Below is a small trained network, with its code and all its weights. Each question gives an input and a class and asks what happens when units are switched off, that is, made to give their printed mean instead of their output.

import numpy as np


def w(rows, s, z=0):
    codes = np.array(rows[::2]) - 128.0
    scale = np.full(codes.shape[1], s)
    scale[-1] = z or s
    return codes * scale


def f(y):
    return y / 2 * (1 + np.tanh(0.7978845608 * (y + 0.044715 * y**3)))


def log_softmax(a):
    a = a - a.max(-1, keepdims=True)
    return a - np.log(np.exp(a).sum(-1, keepdims=True))


def net(x, mask):
    res = np.array(x, float).reshape(1, 5) / 4 @ E
    y = f(res @ A[0][:, :-1].T + A[0][:, -1])
    res = res + np.where(mask, y, B[0][:, -1]) @ B[0][:, :-1]
    return log_softmax(res[-1] @ U[:, :-1].T + U[:, -1])


A, B = {}, {}
E = w([
[128,128,129],'x0',
[225,241,104],'x1',
[27,228,168],'x2',
[127,130,128],'x3',
[168,110,254],'x4',
],0.0051)
A[0] = w([
[11,168,170,112],'neuron 0',
[171,118,204,125],'neuron 1',
[102,108,54,105],'neuron 2',
[198,210,95,110],'neuron 3',
[177,90,73,110],'neuron 4',
[167,52,103,104],'neuron 5',
[67,72,144,81],'neuron 6',
[65,68,117,88],'neuron 7',
[135,126,164,112],'neuron 8',
[146,108,211,152],'neuron 9',
[157,80,104,152],'neuron 10',
[166,20,115,109],'neuron 11',
[146,103,205,167],'neuron 12',
[152,196,101,114],'neuron 13',
[150,186,142,125],'neuron 14',
[80,187,160,97],'neuron 15',
[62,69,129,91],'neuron 16',
[109,141,140,115],'neuron 17',
[104,141,33,150],'neuron 18',
[120,121,108,222],'neuron 19',
[109,124,44,253],'neuron 20',
[141,113,202,116],'neuron 21',
[154,129,178,108],'neuron 22',
[87,54,133,93],'neuron 23',
[154,83,106,165],'neuron 24',
[86,106,11,123],'neuron 25',
],0.011,0.0046)
B[0] = w([
[252,202,88,218],'neuron 0',
[173,152,196,184],'neuron 1',
[149,138,170,155],'neuron 2',
[150,58,152,206],'neuron 3',
[178,159,117,164],'neuron 4',
[184,164,94,171],'neuron 5',
[135,75,147,154],'neuron 6',
[125,74,138,159],'neuron 7',
[131,133,145,132],'neuron 8',
[154,162,202,197],'neuron 9',
[141,153,101,169],'neuron 10',
[185,173,100,201],'neuron 11',
[141,153,182,202],'neuron 12',
[174,106,149,169],'neuron 13',
[158,108,128,160],'neuron 14',
[210,162,101,163],'neuron 15',
[126,68,139,162],'neuron 16',
[145,141,121,127],'neuron 17',
[183,158,217,201],'neuron 18',
[88,135,118,195],'neuron 19',
[98,157,161,253],'neuron 20',
[148,144,183,166],'neuron 21',
[140,130,165,144],'neuron 22',
[123,96,126,160],'neuron 23',
[136,154,103,173],'neuron 24',
[202,159,246,208],'neuron 25',
],0.025,0.0044)
U = w([
[129,108,150,254],'0',
[118,121,185,42],'1',
[174,3,139,102],'2',
[153,127,103,63],'3',
[117,115,147,239],'4',
[69,113,125,128],'5',
[64,102,92,63],'6',
[62,55,82,70],'7',
],0.014,0.0086)

Each question gives the input, the list of numbers given to net, and the class t.
The units are the neurons (one row each of A and B). Each row of codes is followed by its name. A weight is (code - 128) times the scale printed after its matrix; where a second scale follows, it is the last column's (A, B and U).
mask holds one flag per neuron, in row order. A switched-off neuron (its flag False) gives its mean, the last column of its row in B, instead of its output. The means were averaged over made-up inputs and are rounded, as every weight is.
A unit's drop is (log p(t) with every unit on - log p(t) with that unit switched off) / (log p(t) with every unit on - log p(t) with every unit switched off).
The circuit of an input: a set's keep is (log p(t) with only the set's units on - log p(t) with every unit switched off) / (log p(t) with every unit on - log p(t) with every unit switched off). Starting from the 12 units with the biggest drops (on a tie, the unit counted first), units are removed one at a time, each time the one whose removal leaves the highest keep (on an exact tie, the one counted first), for as long as the keep stays at least 0.8.
circuit, biggest first: the units of the circuit, biggest drop first
most important unit: the unit with the biggest drop
k most important neurons: the k neurons with the biggest drops, biggest first
drop when u is switched off: that unit's drop, to one decimal
input [4,3,-8,-3,7], class 3: most important unit -> neuron 11
input [-6,2,-2,-6,-7], class 1: circuit, biggest first -> [neuron 25; neuron 18]
input [3,0,4,1,1], class 3: circuit, biggest first -> [neuron 0; neuron 25]
input [4,5,2,1,-6], class 1: 3 most important neurons -> [neuron 18; neuron 20; neuron 25]
input [5,7,4,6,-6], class 2: 2 most important neurons -> [neuron 3; neuron 13]
input [-2,5,-7,-5,-2], class 3: 2 most important neurons -> [neuron 4; neuron 5]
input [1,-7,7,3,-6], class 2: circuit, biggest first -> [neuron 16; neuron 7]
input [2,-5,2,-2,0], class 2: circuit, biggest first -> [neuron 16; neuron 6]
input [4,-8,-2,7,-5], class 2: 4 most important neurons -> [neuron 16; neuron 7; neuron 6; neuron 23]
input [4,-6,5,-1,5], class 2: circuit, biggest first -> [neuron 6; neuron 20]
input [1,7,-6,-5,-6], class 2: 3 most important neurons -> [neuron 3; neuron 13; neuron 9]
input [0,-3,7,4,1], class 3: 2 most important neurons -> [neuron 0; neuron 15]
input [6,4,6,0,4], class 3: circuit, biggest first -> [neuron 15; neuron 0]
input [-6,-3,-7,-3,8], class 1: most important unit -> neuron 9
input [3,-7,3,1,5], class 2: circuit, biggest first -> [neuron 6; neuron 16]
input [-6,-7,7,-5,-2], class 2: circuit, biggest first -> [neuron 16; neuron 6]
input [6,-7,3,-5,-8], class 1: 3 most important neurons -> [neuron 25; neuron 20; neuron 18]
input [-3,8,-5,4,6], class 2: 2 most important neurons -> [neuron 3; neuron 20]
input [-6,7,-1,6,4], class 2: circuit, biggest first -> [neuron 3; neuron 20]
input [7,7,8,-1,7], class 3: circuit, biggest first -> [neuron 15]
input [4,-4,-8,-7,6], class 3: 2 most important neurons -> [neuron 11; neuron 5]
input [6,-4,0,-5,-6], class 1: 4 most important neurons -> [neuron 25; neuron 18; neuron 20; neuron 2]
input [7,-3,-8,-2,-7], class 3: 4 most important neurons -> [neuron 11; neuron 5; neuron 4; neuron 10]
input [-2,-7,-2,2,-7], class 1: 4 most important neurons -> [neuron 25; neuron 20; neuron 18; neuron 3]
input [2,-2,8,-4,-2], class 3: 2 most important neurons -> [neuron 0; neuron 15]
input [3,0,5,4,4], class 3: drop when neuron 14 is switched off -> 0.0
input [7,-8,5,3,4], class 2: drop when neuron 16 is switched off -> 0.2
input [-6,-5,0,1,-7], class 1: drop when neuron 20 is switched off -> 0.2
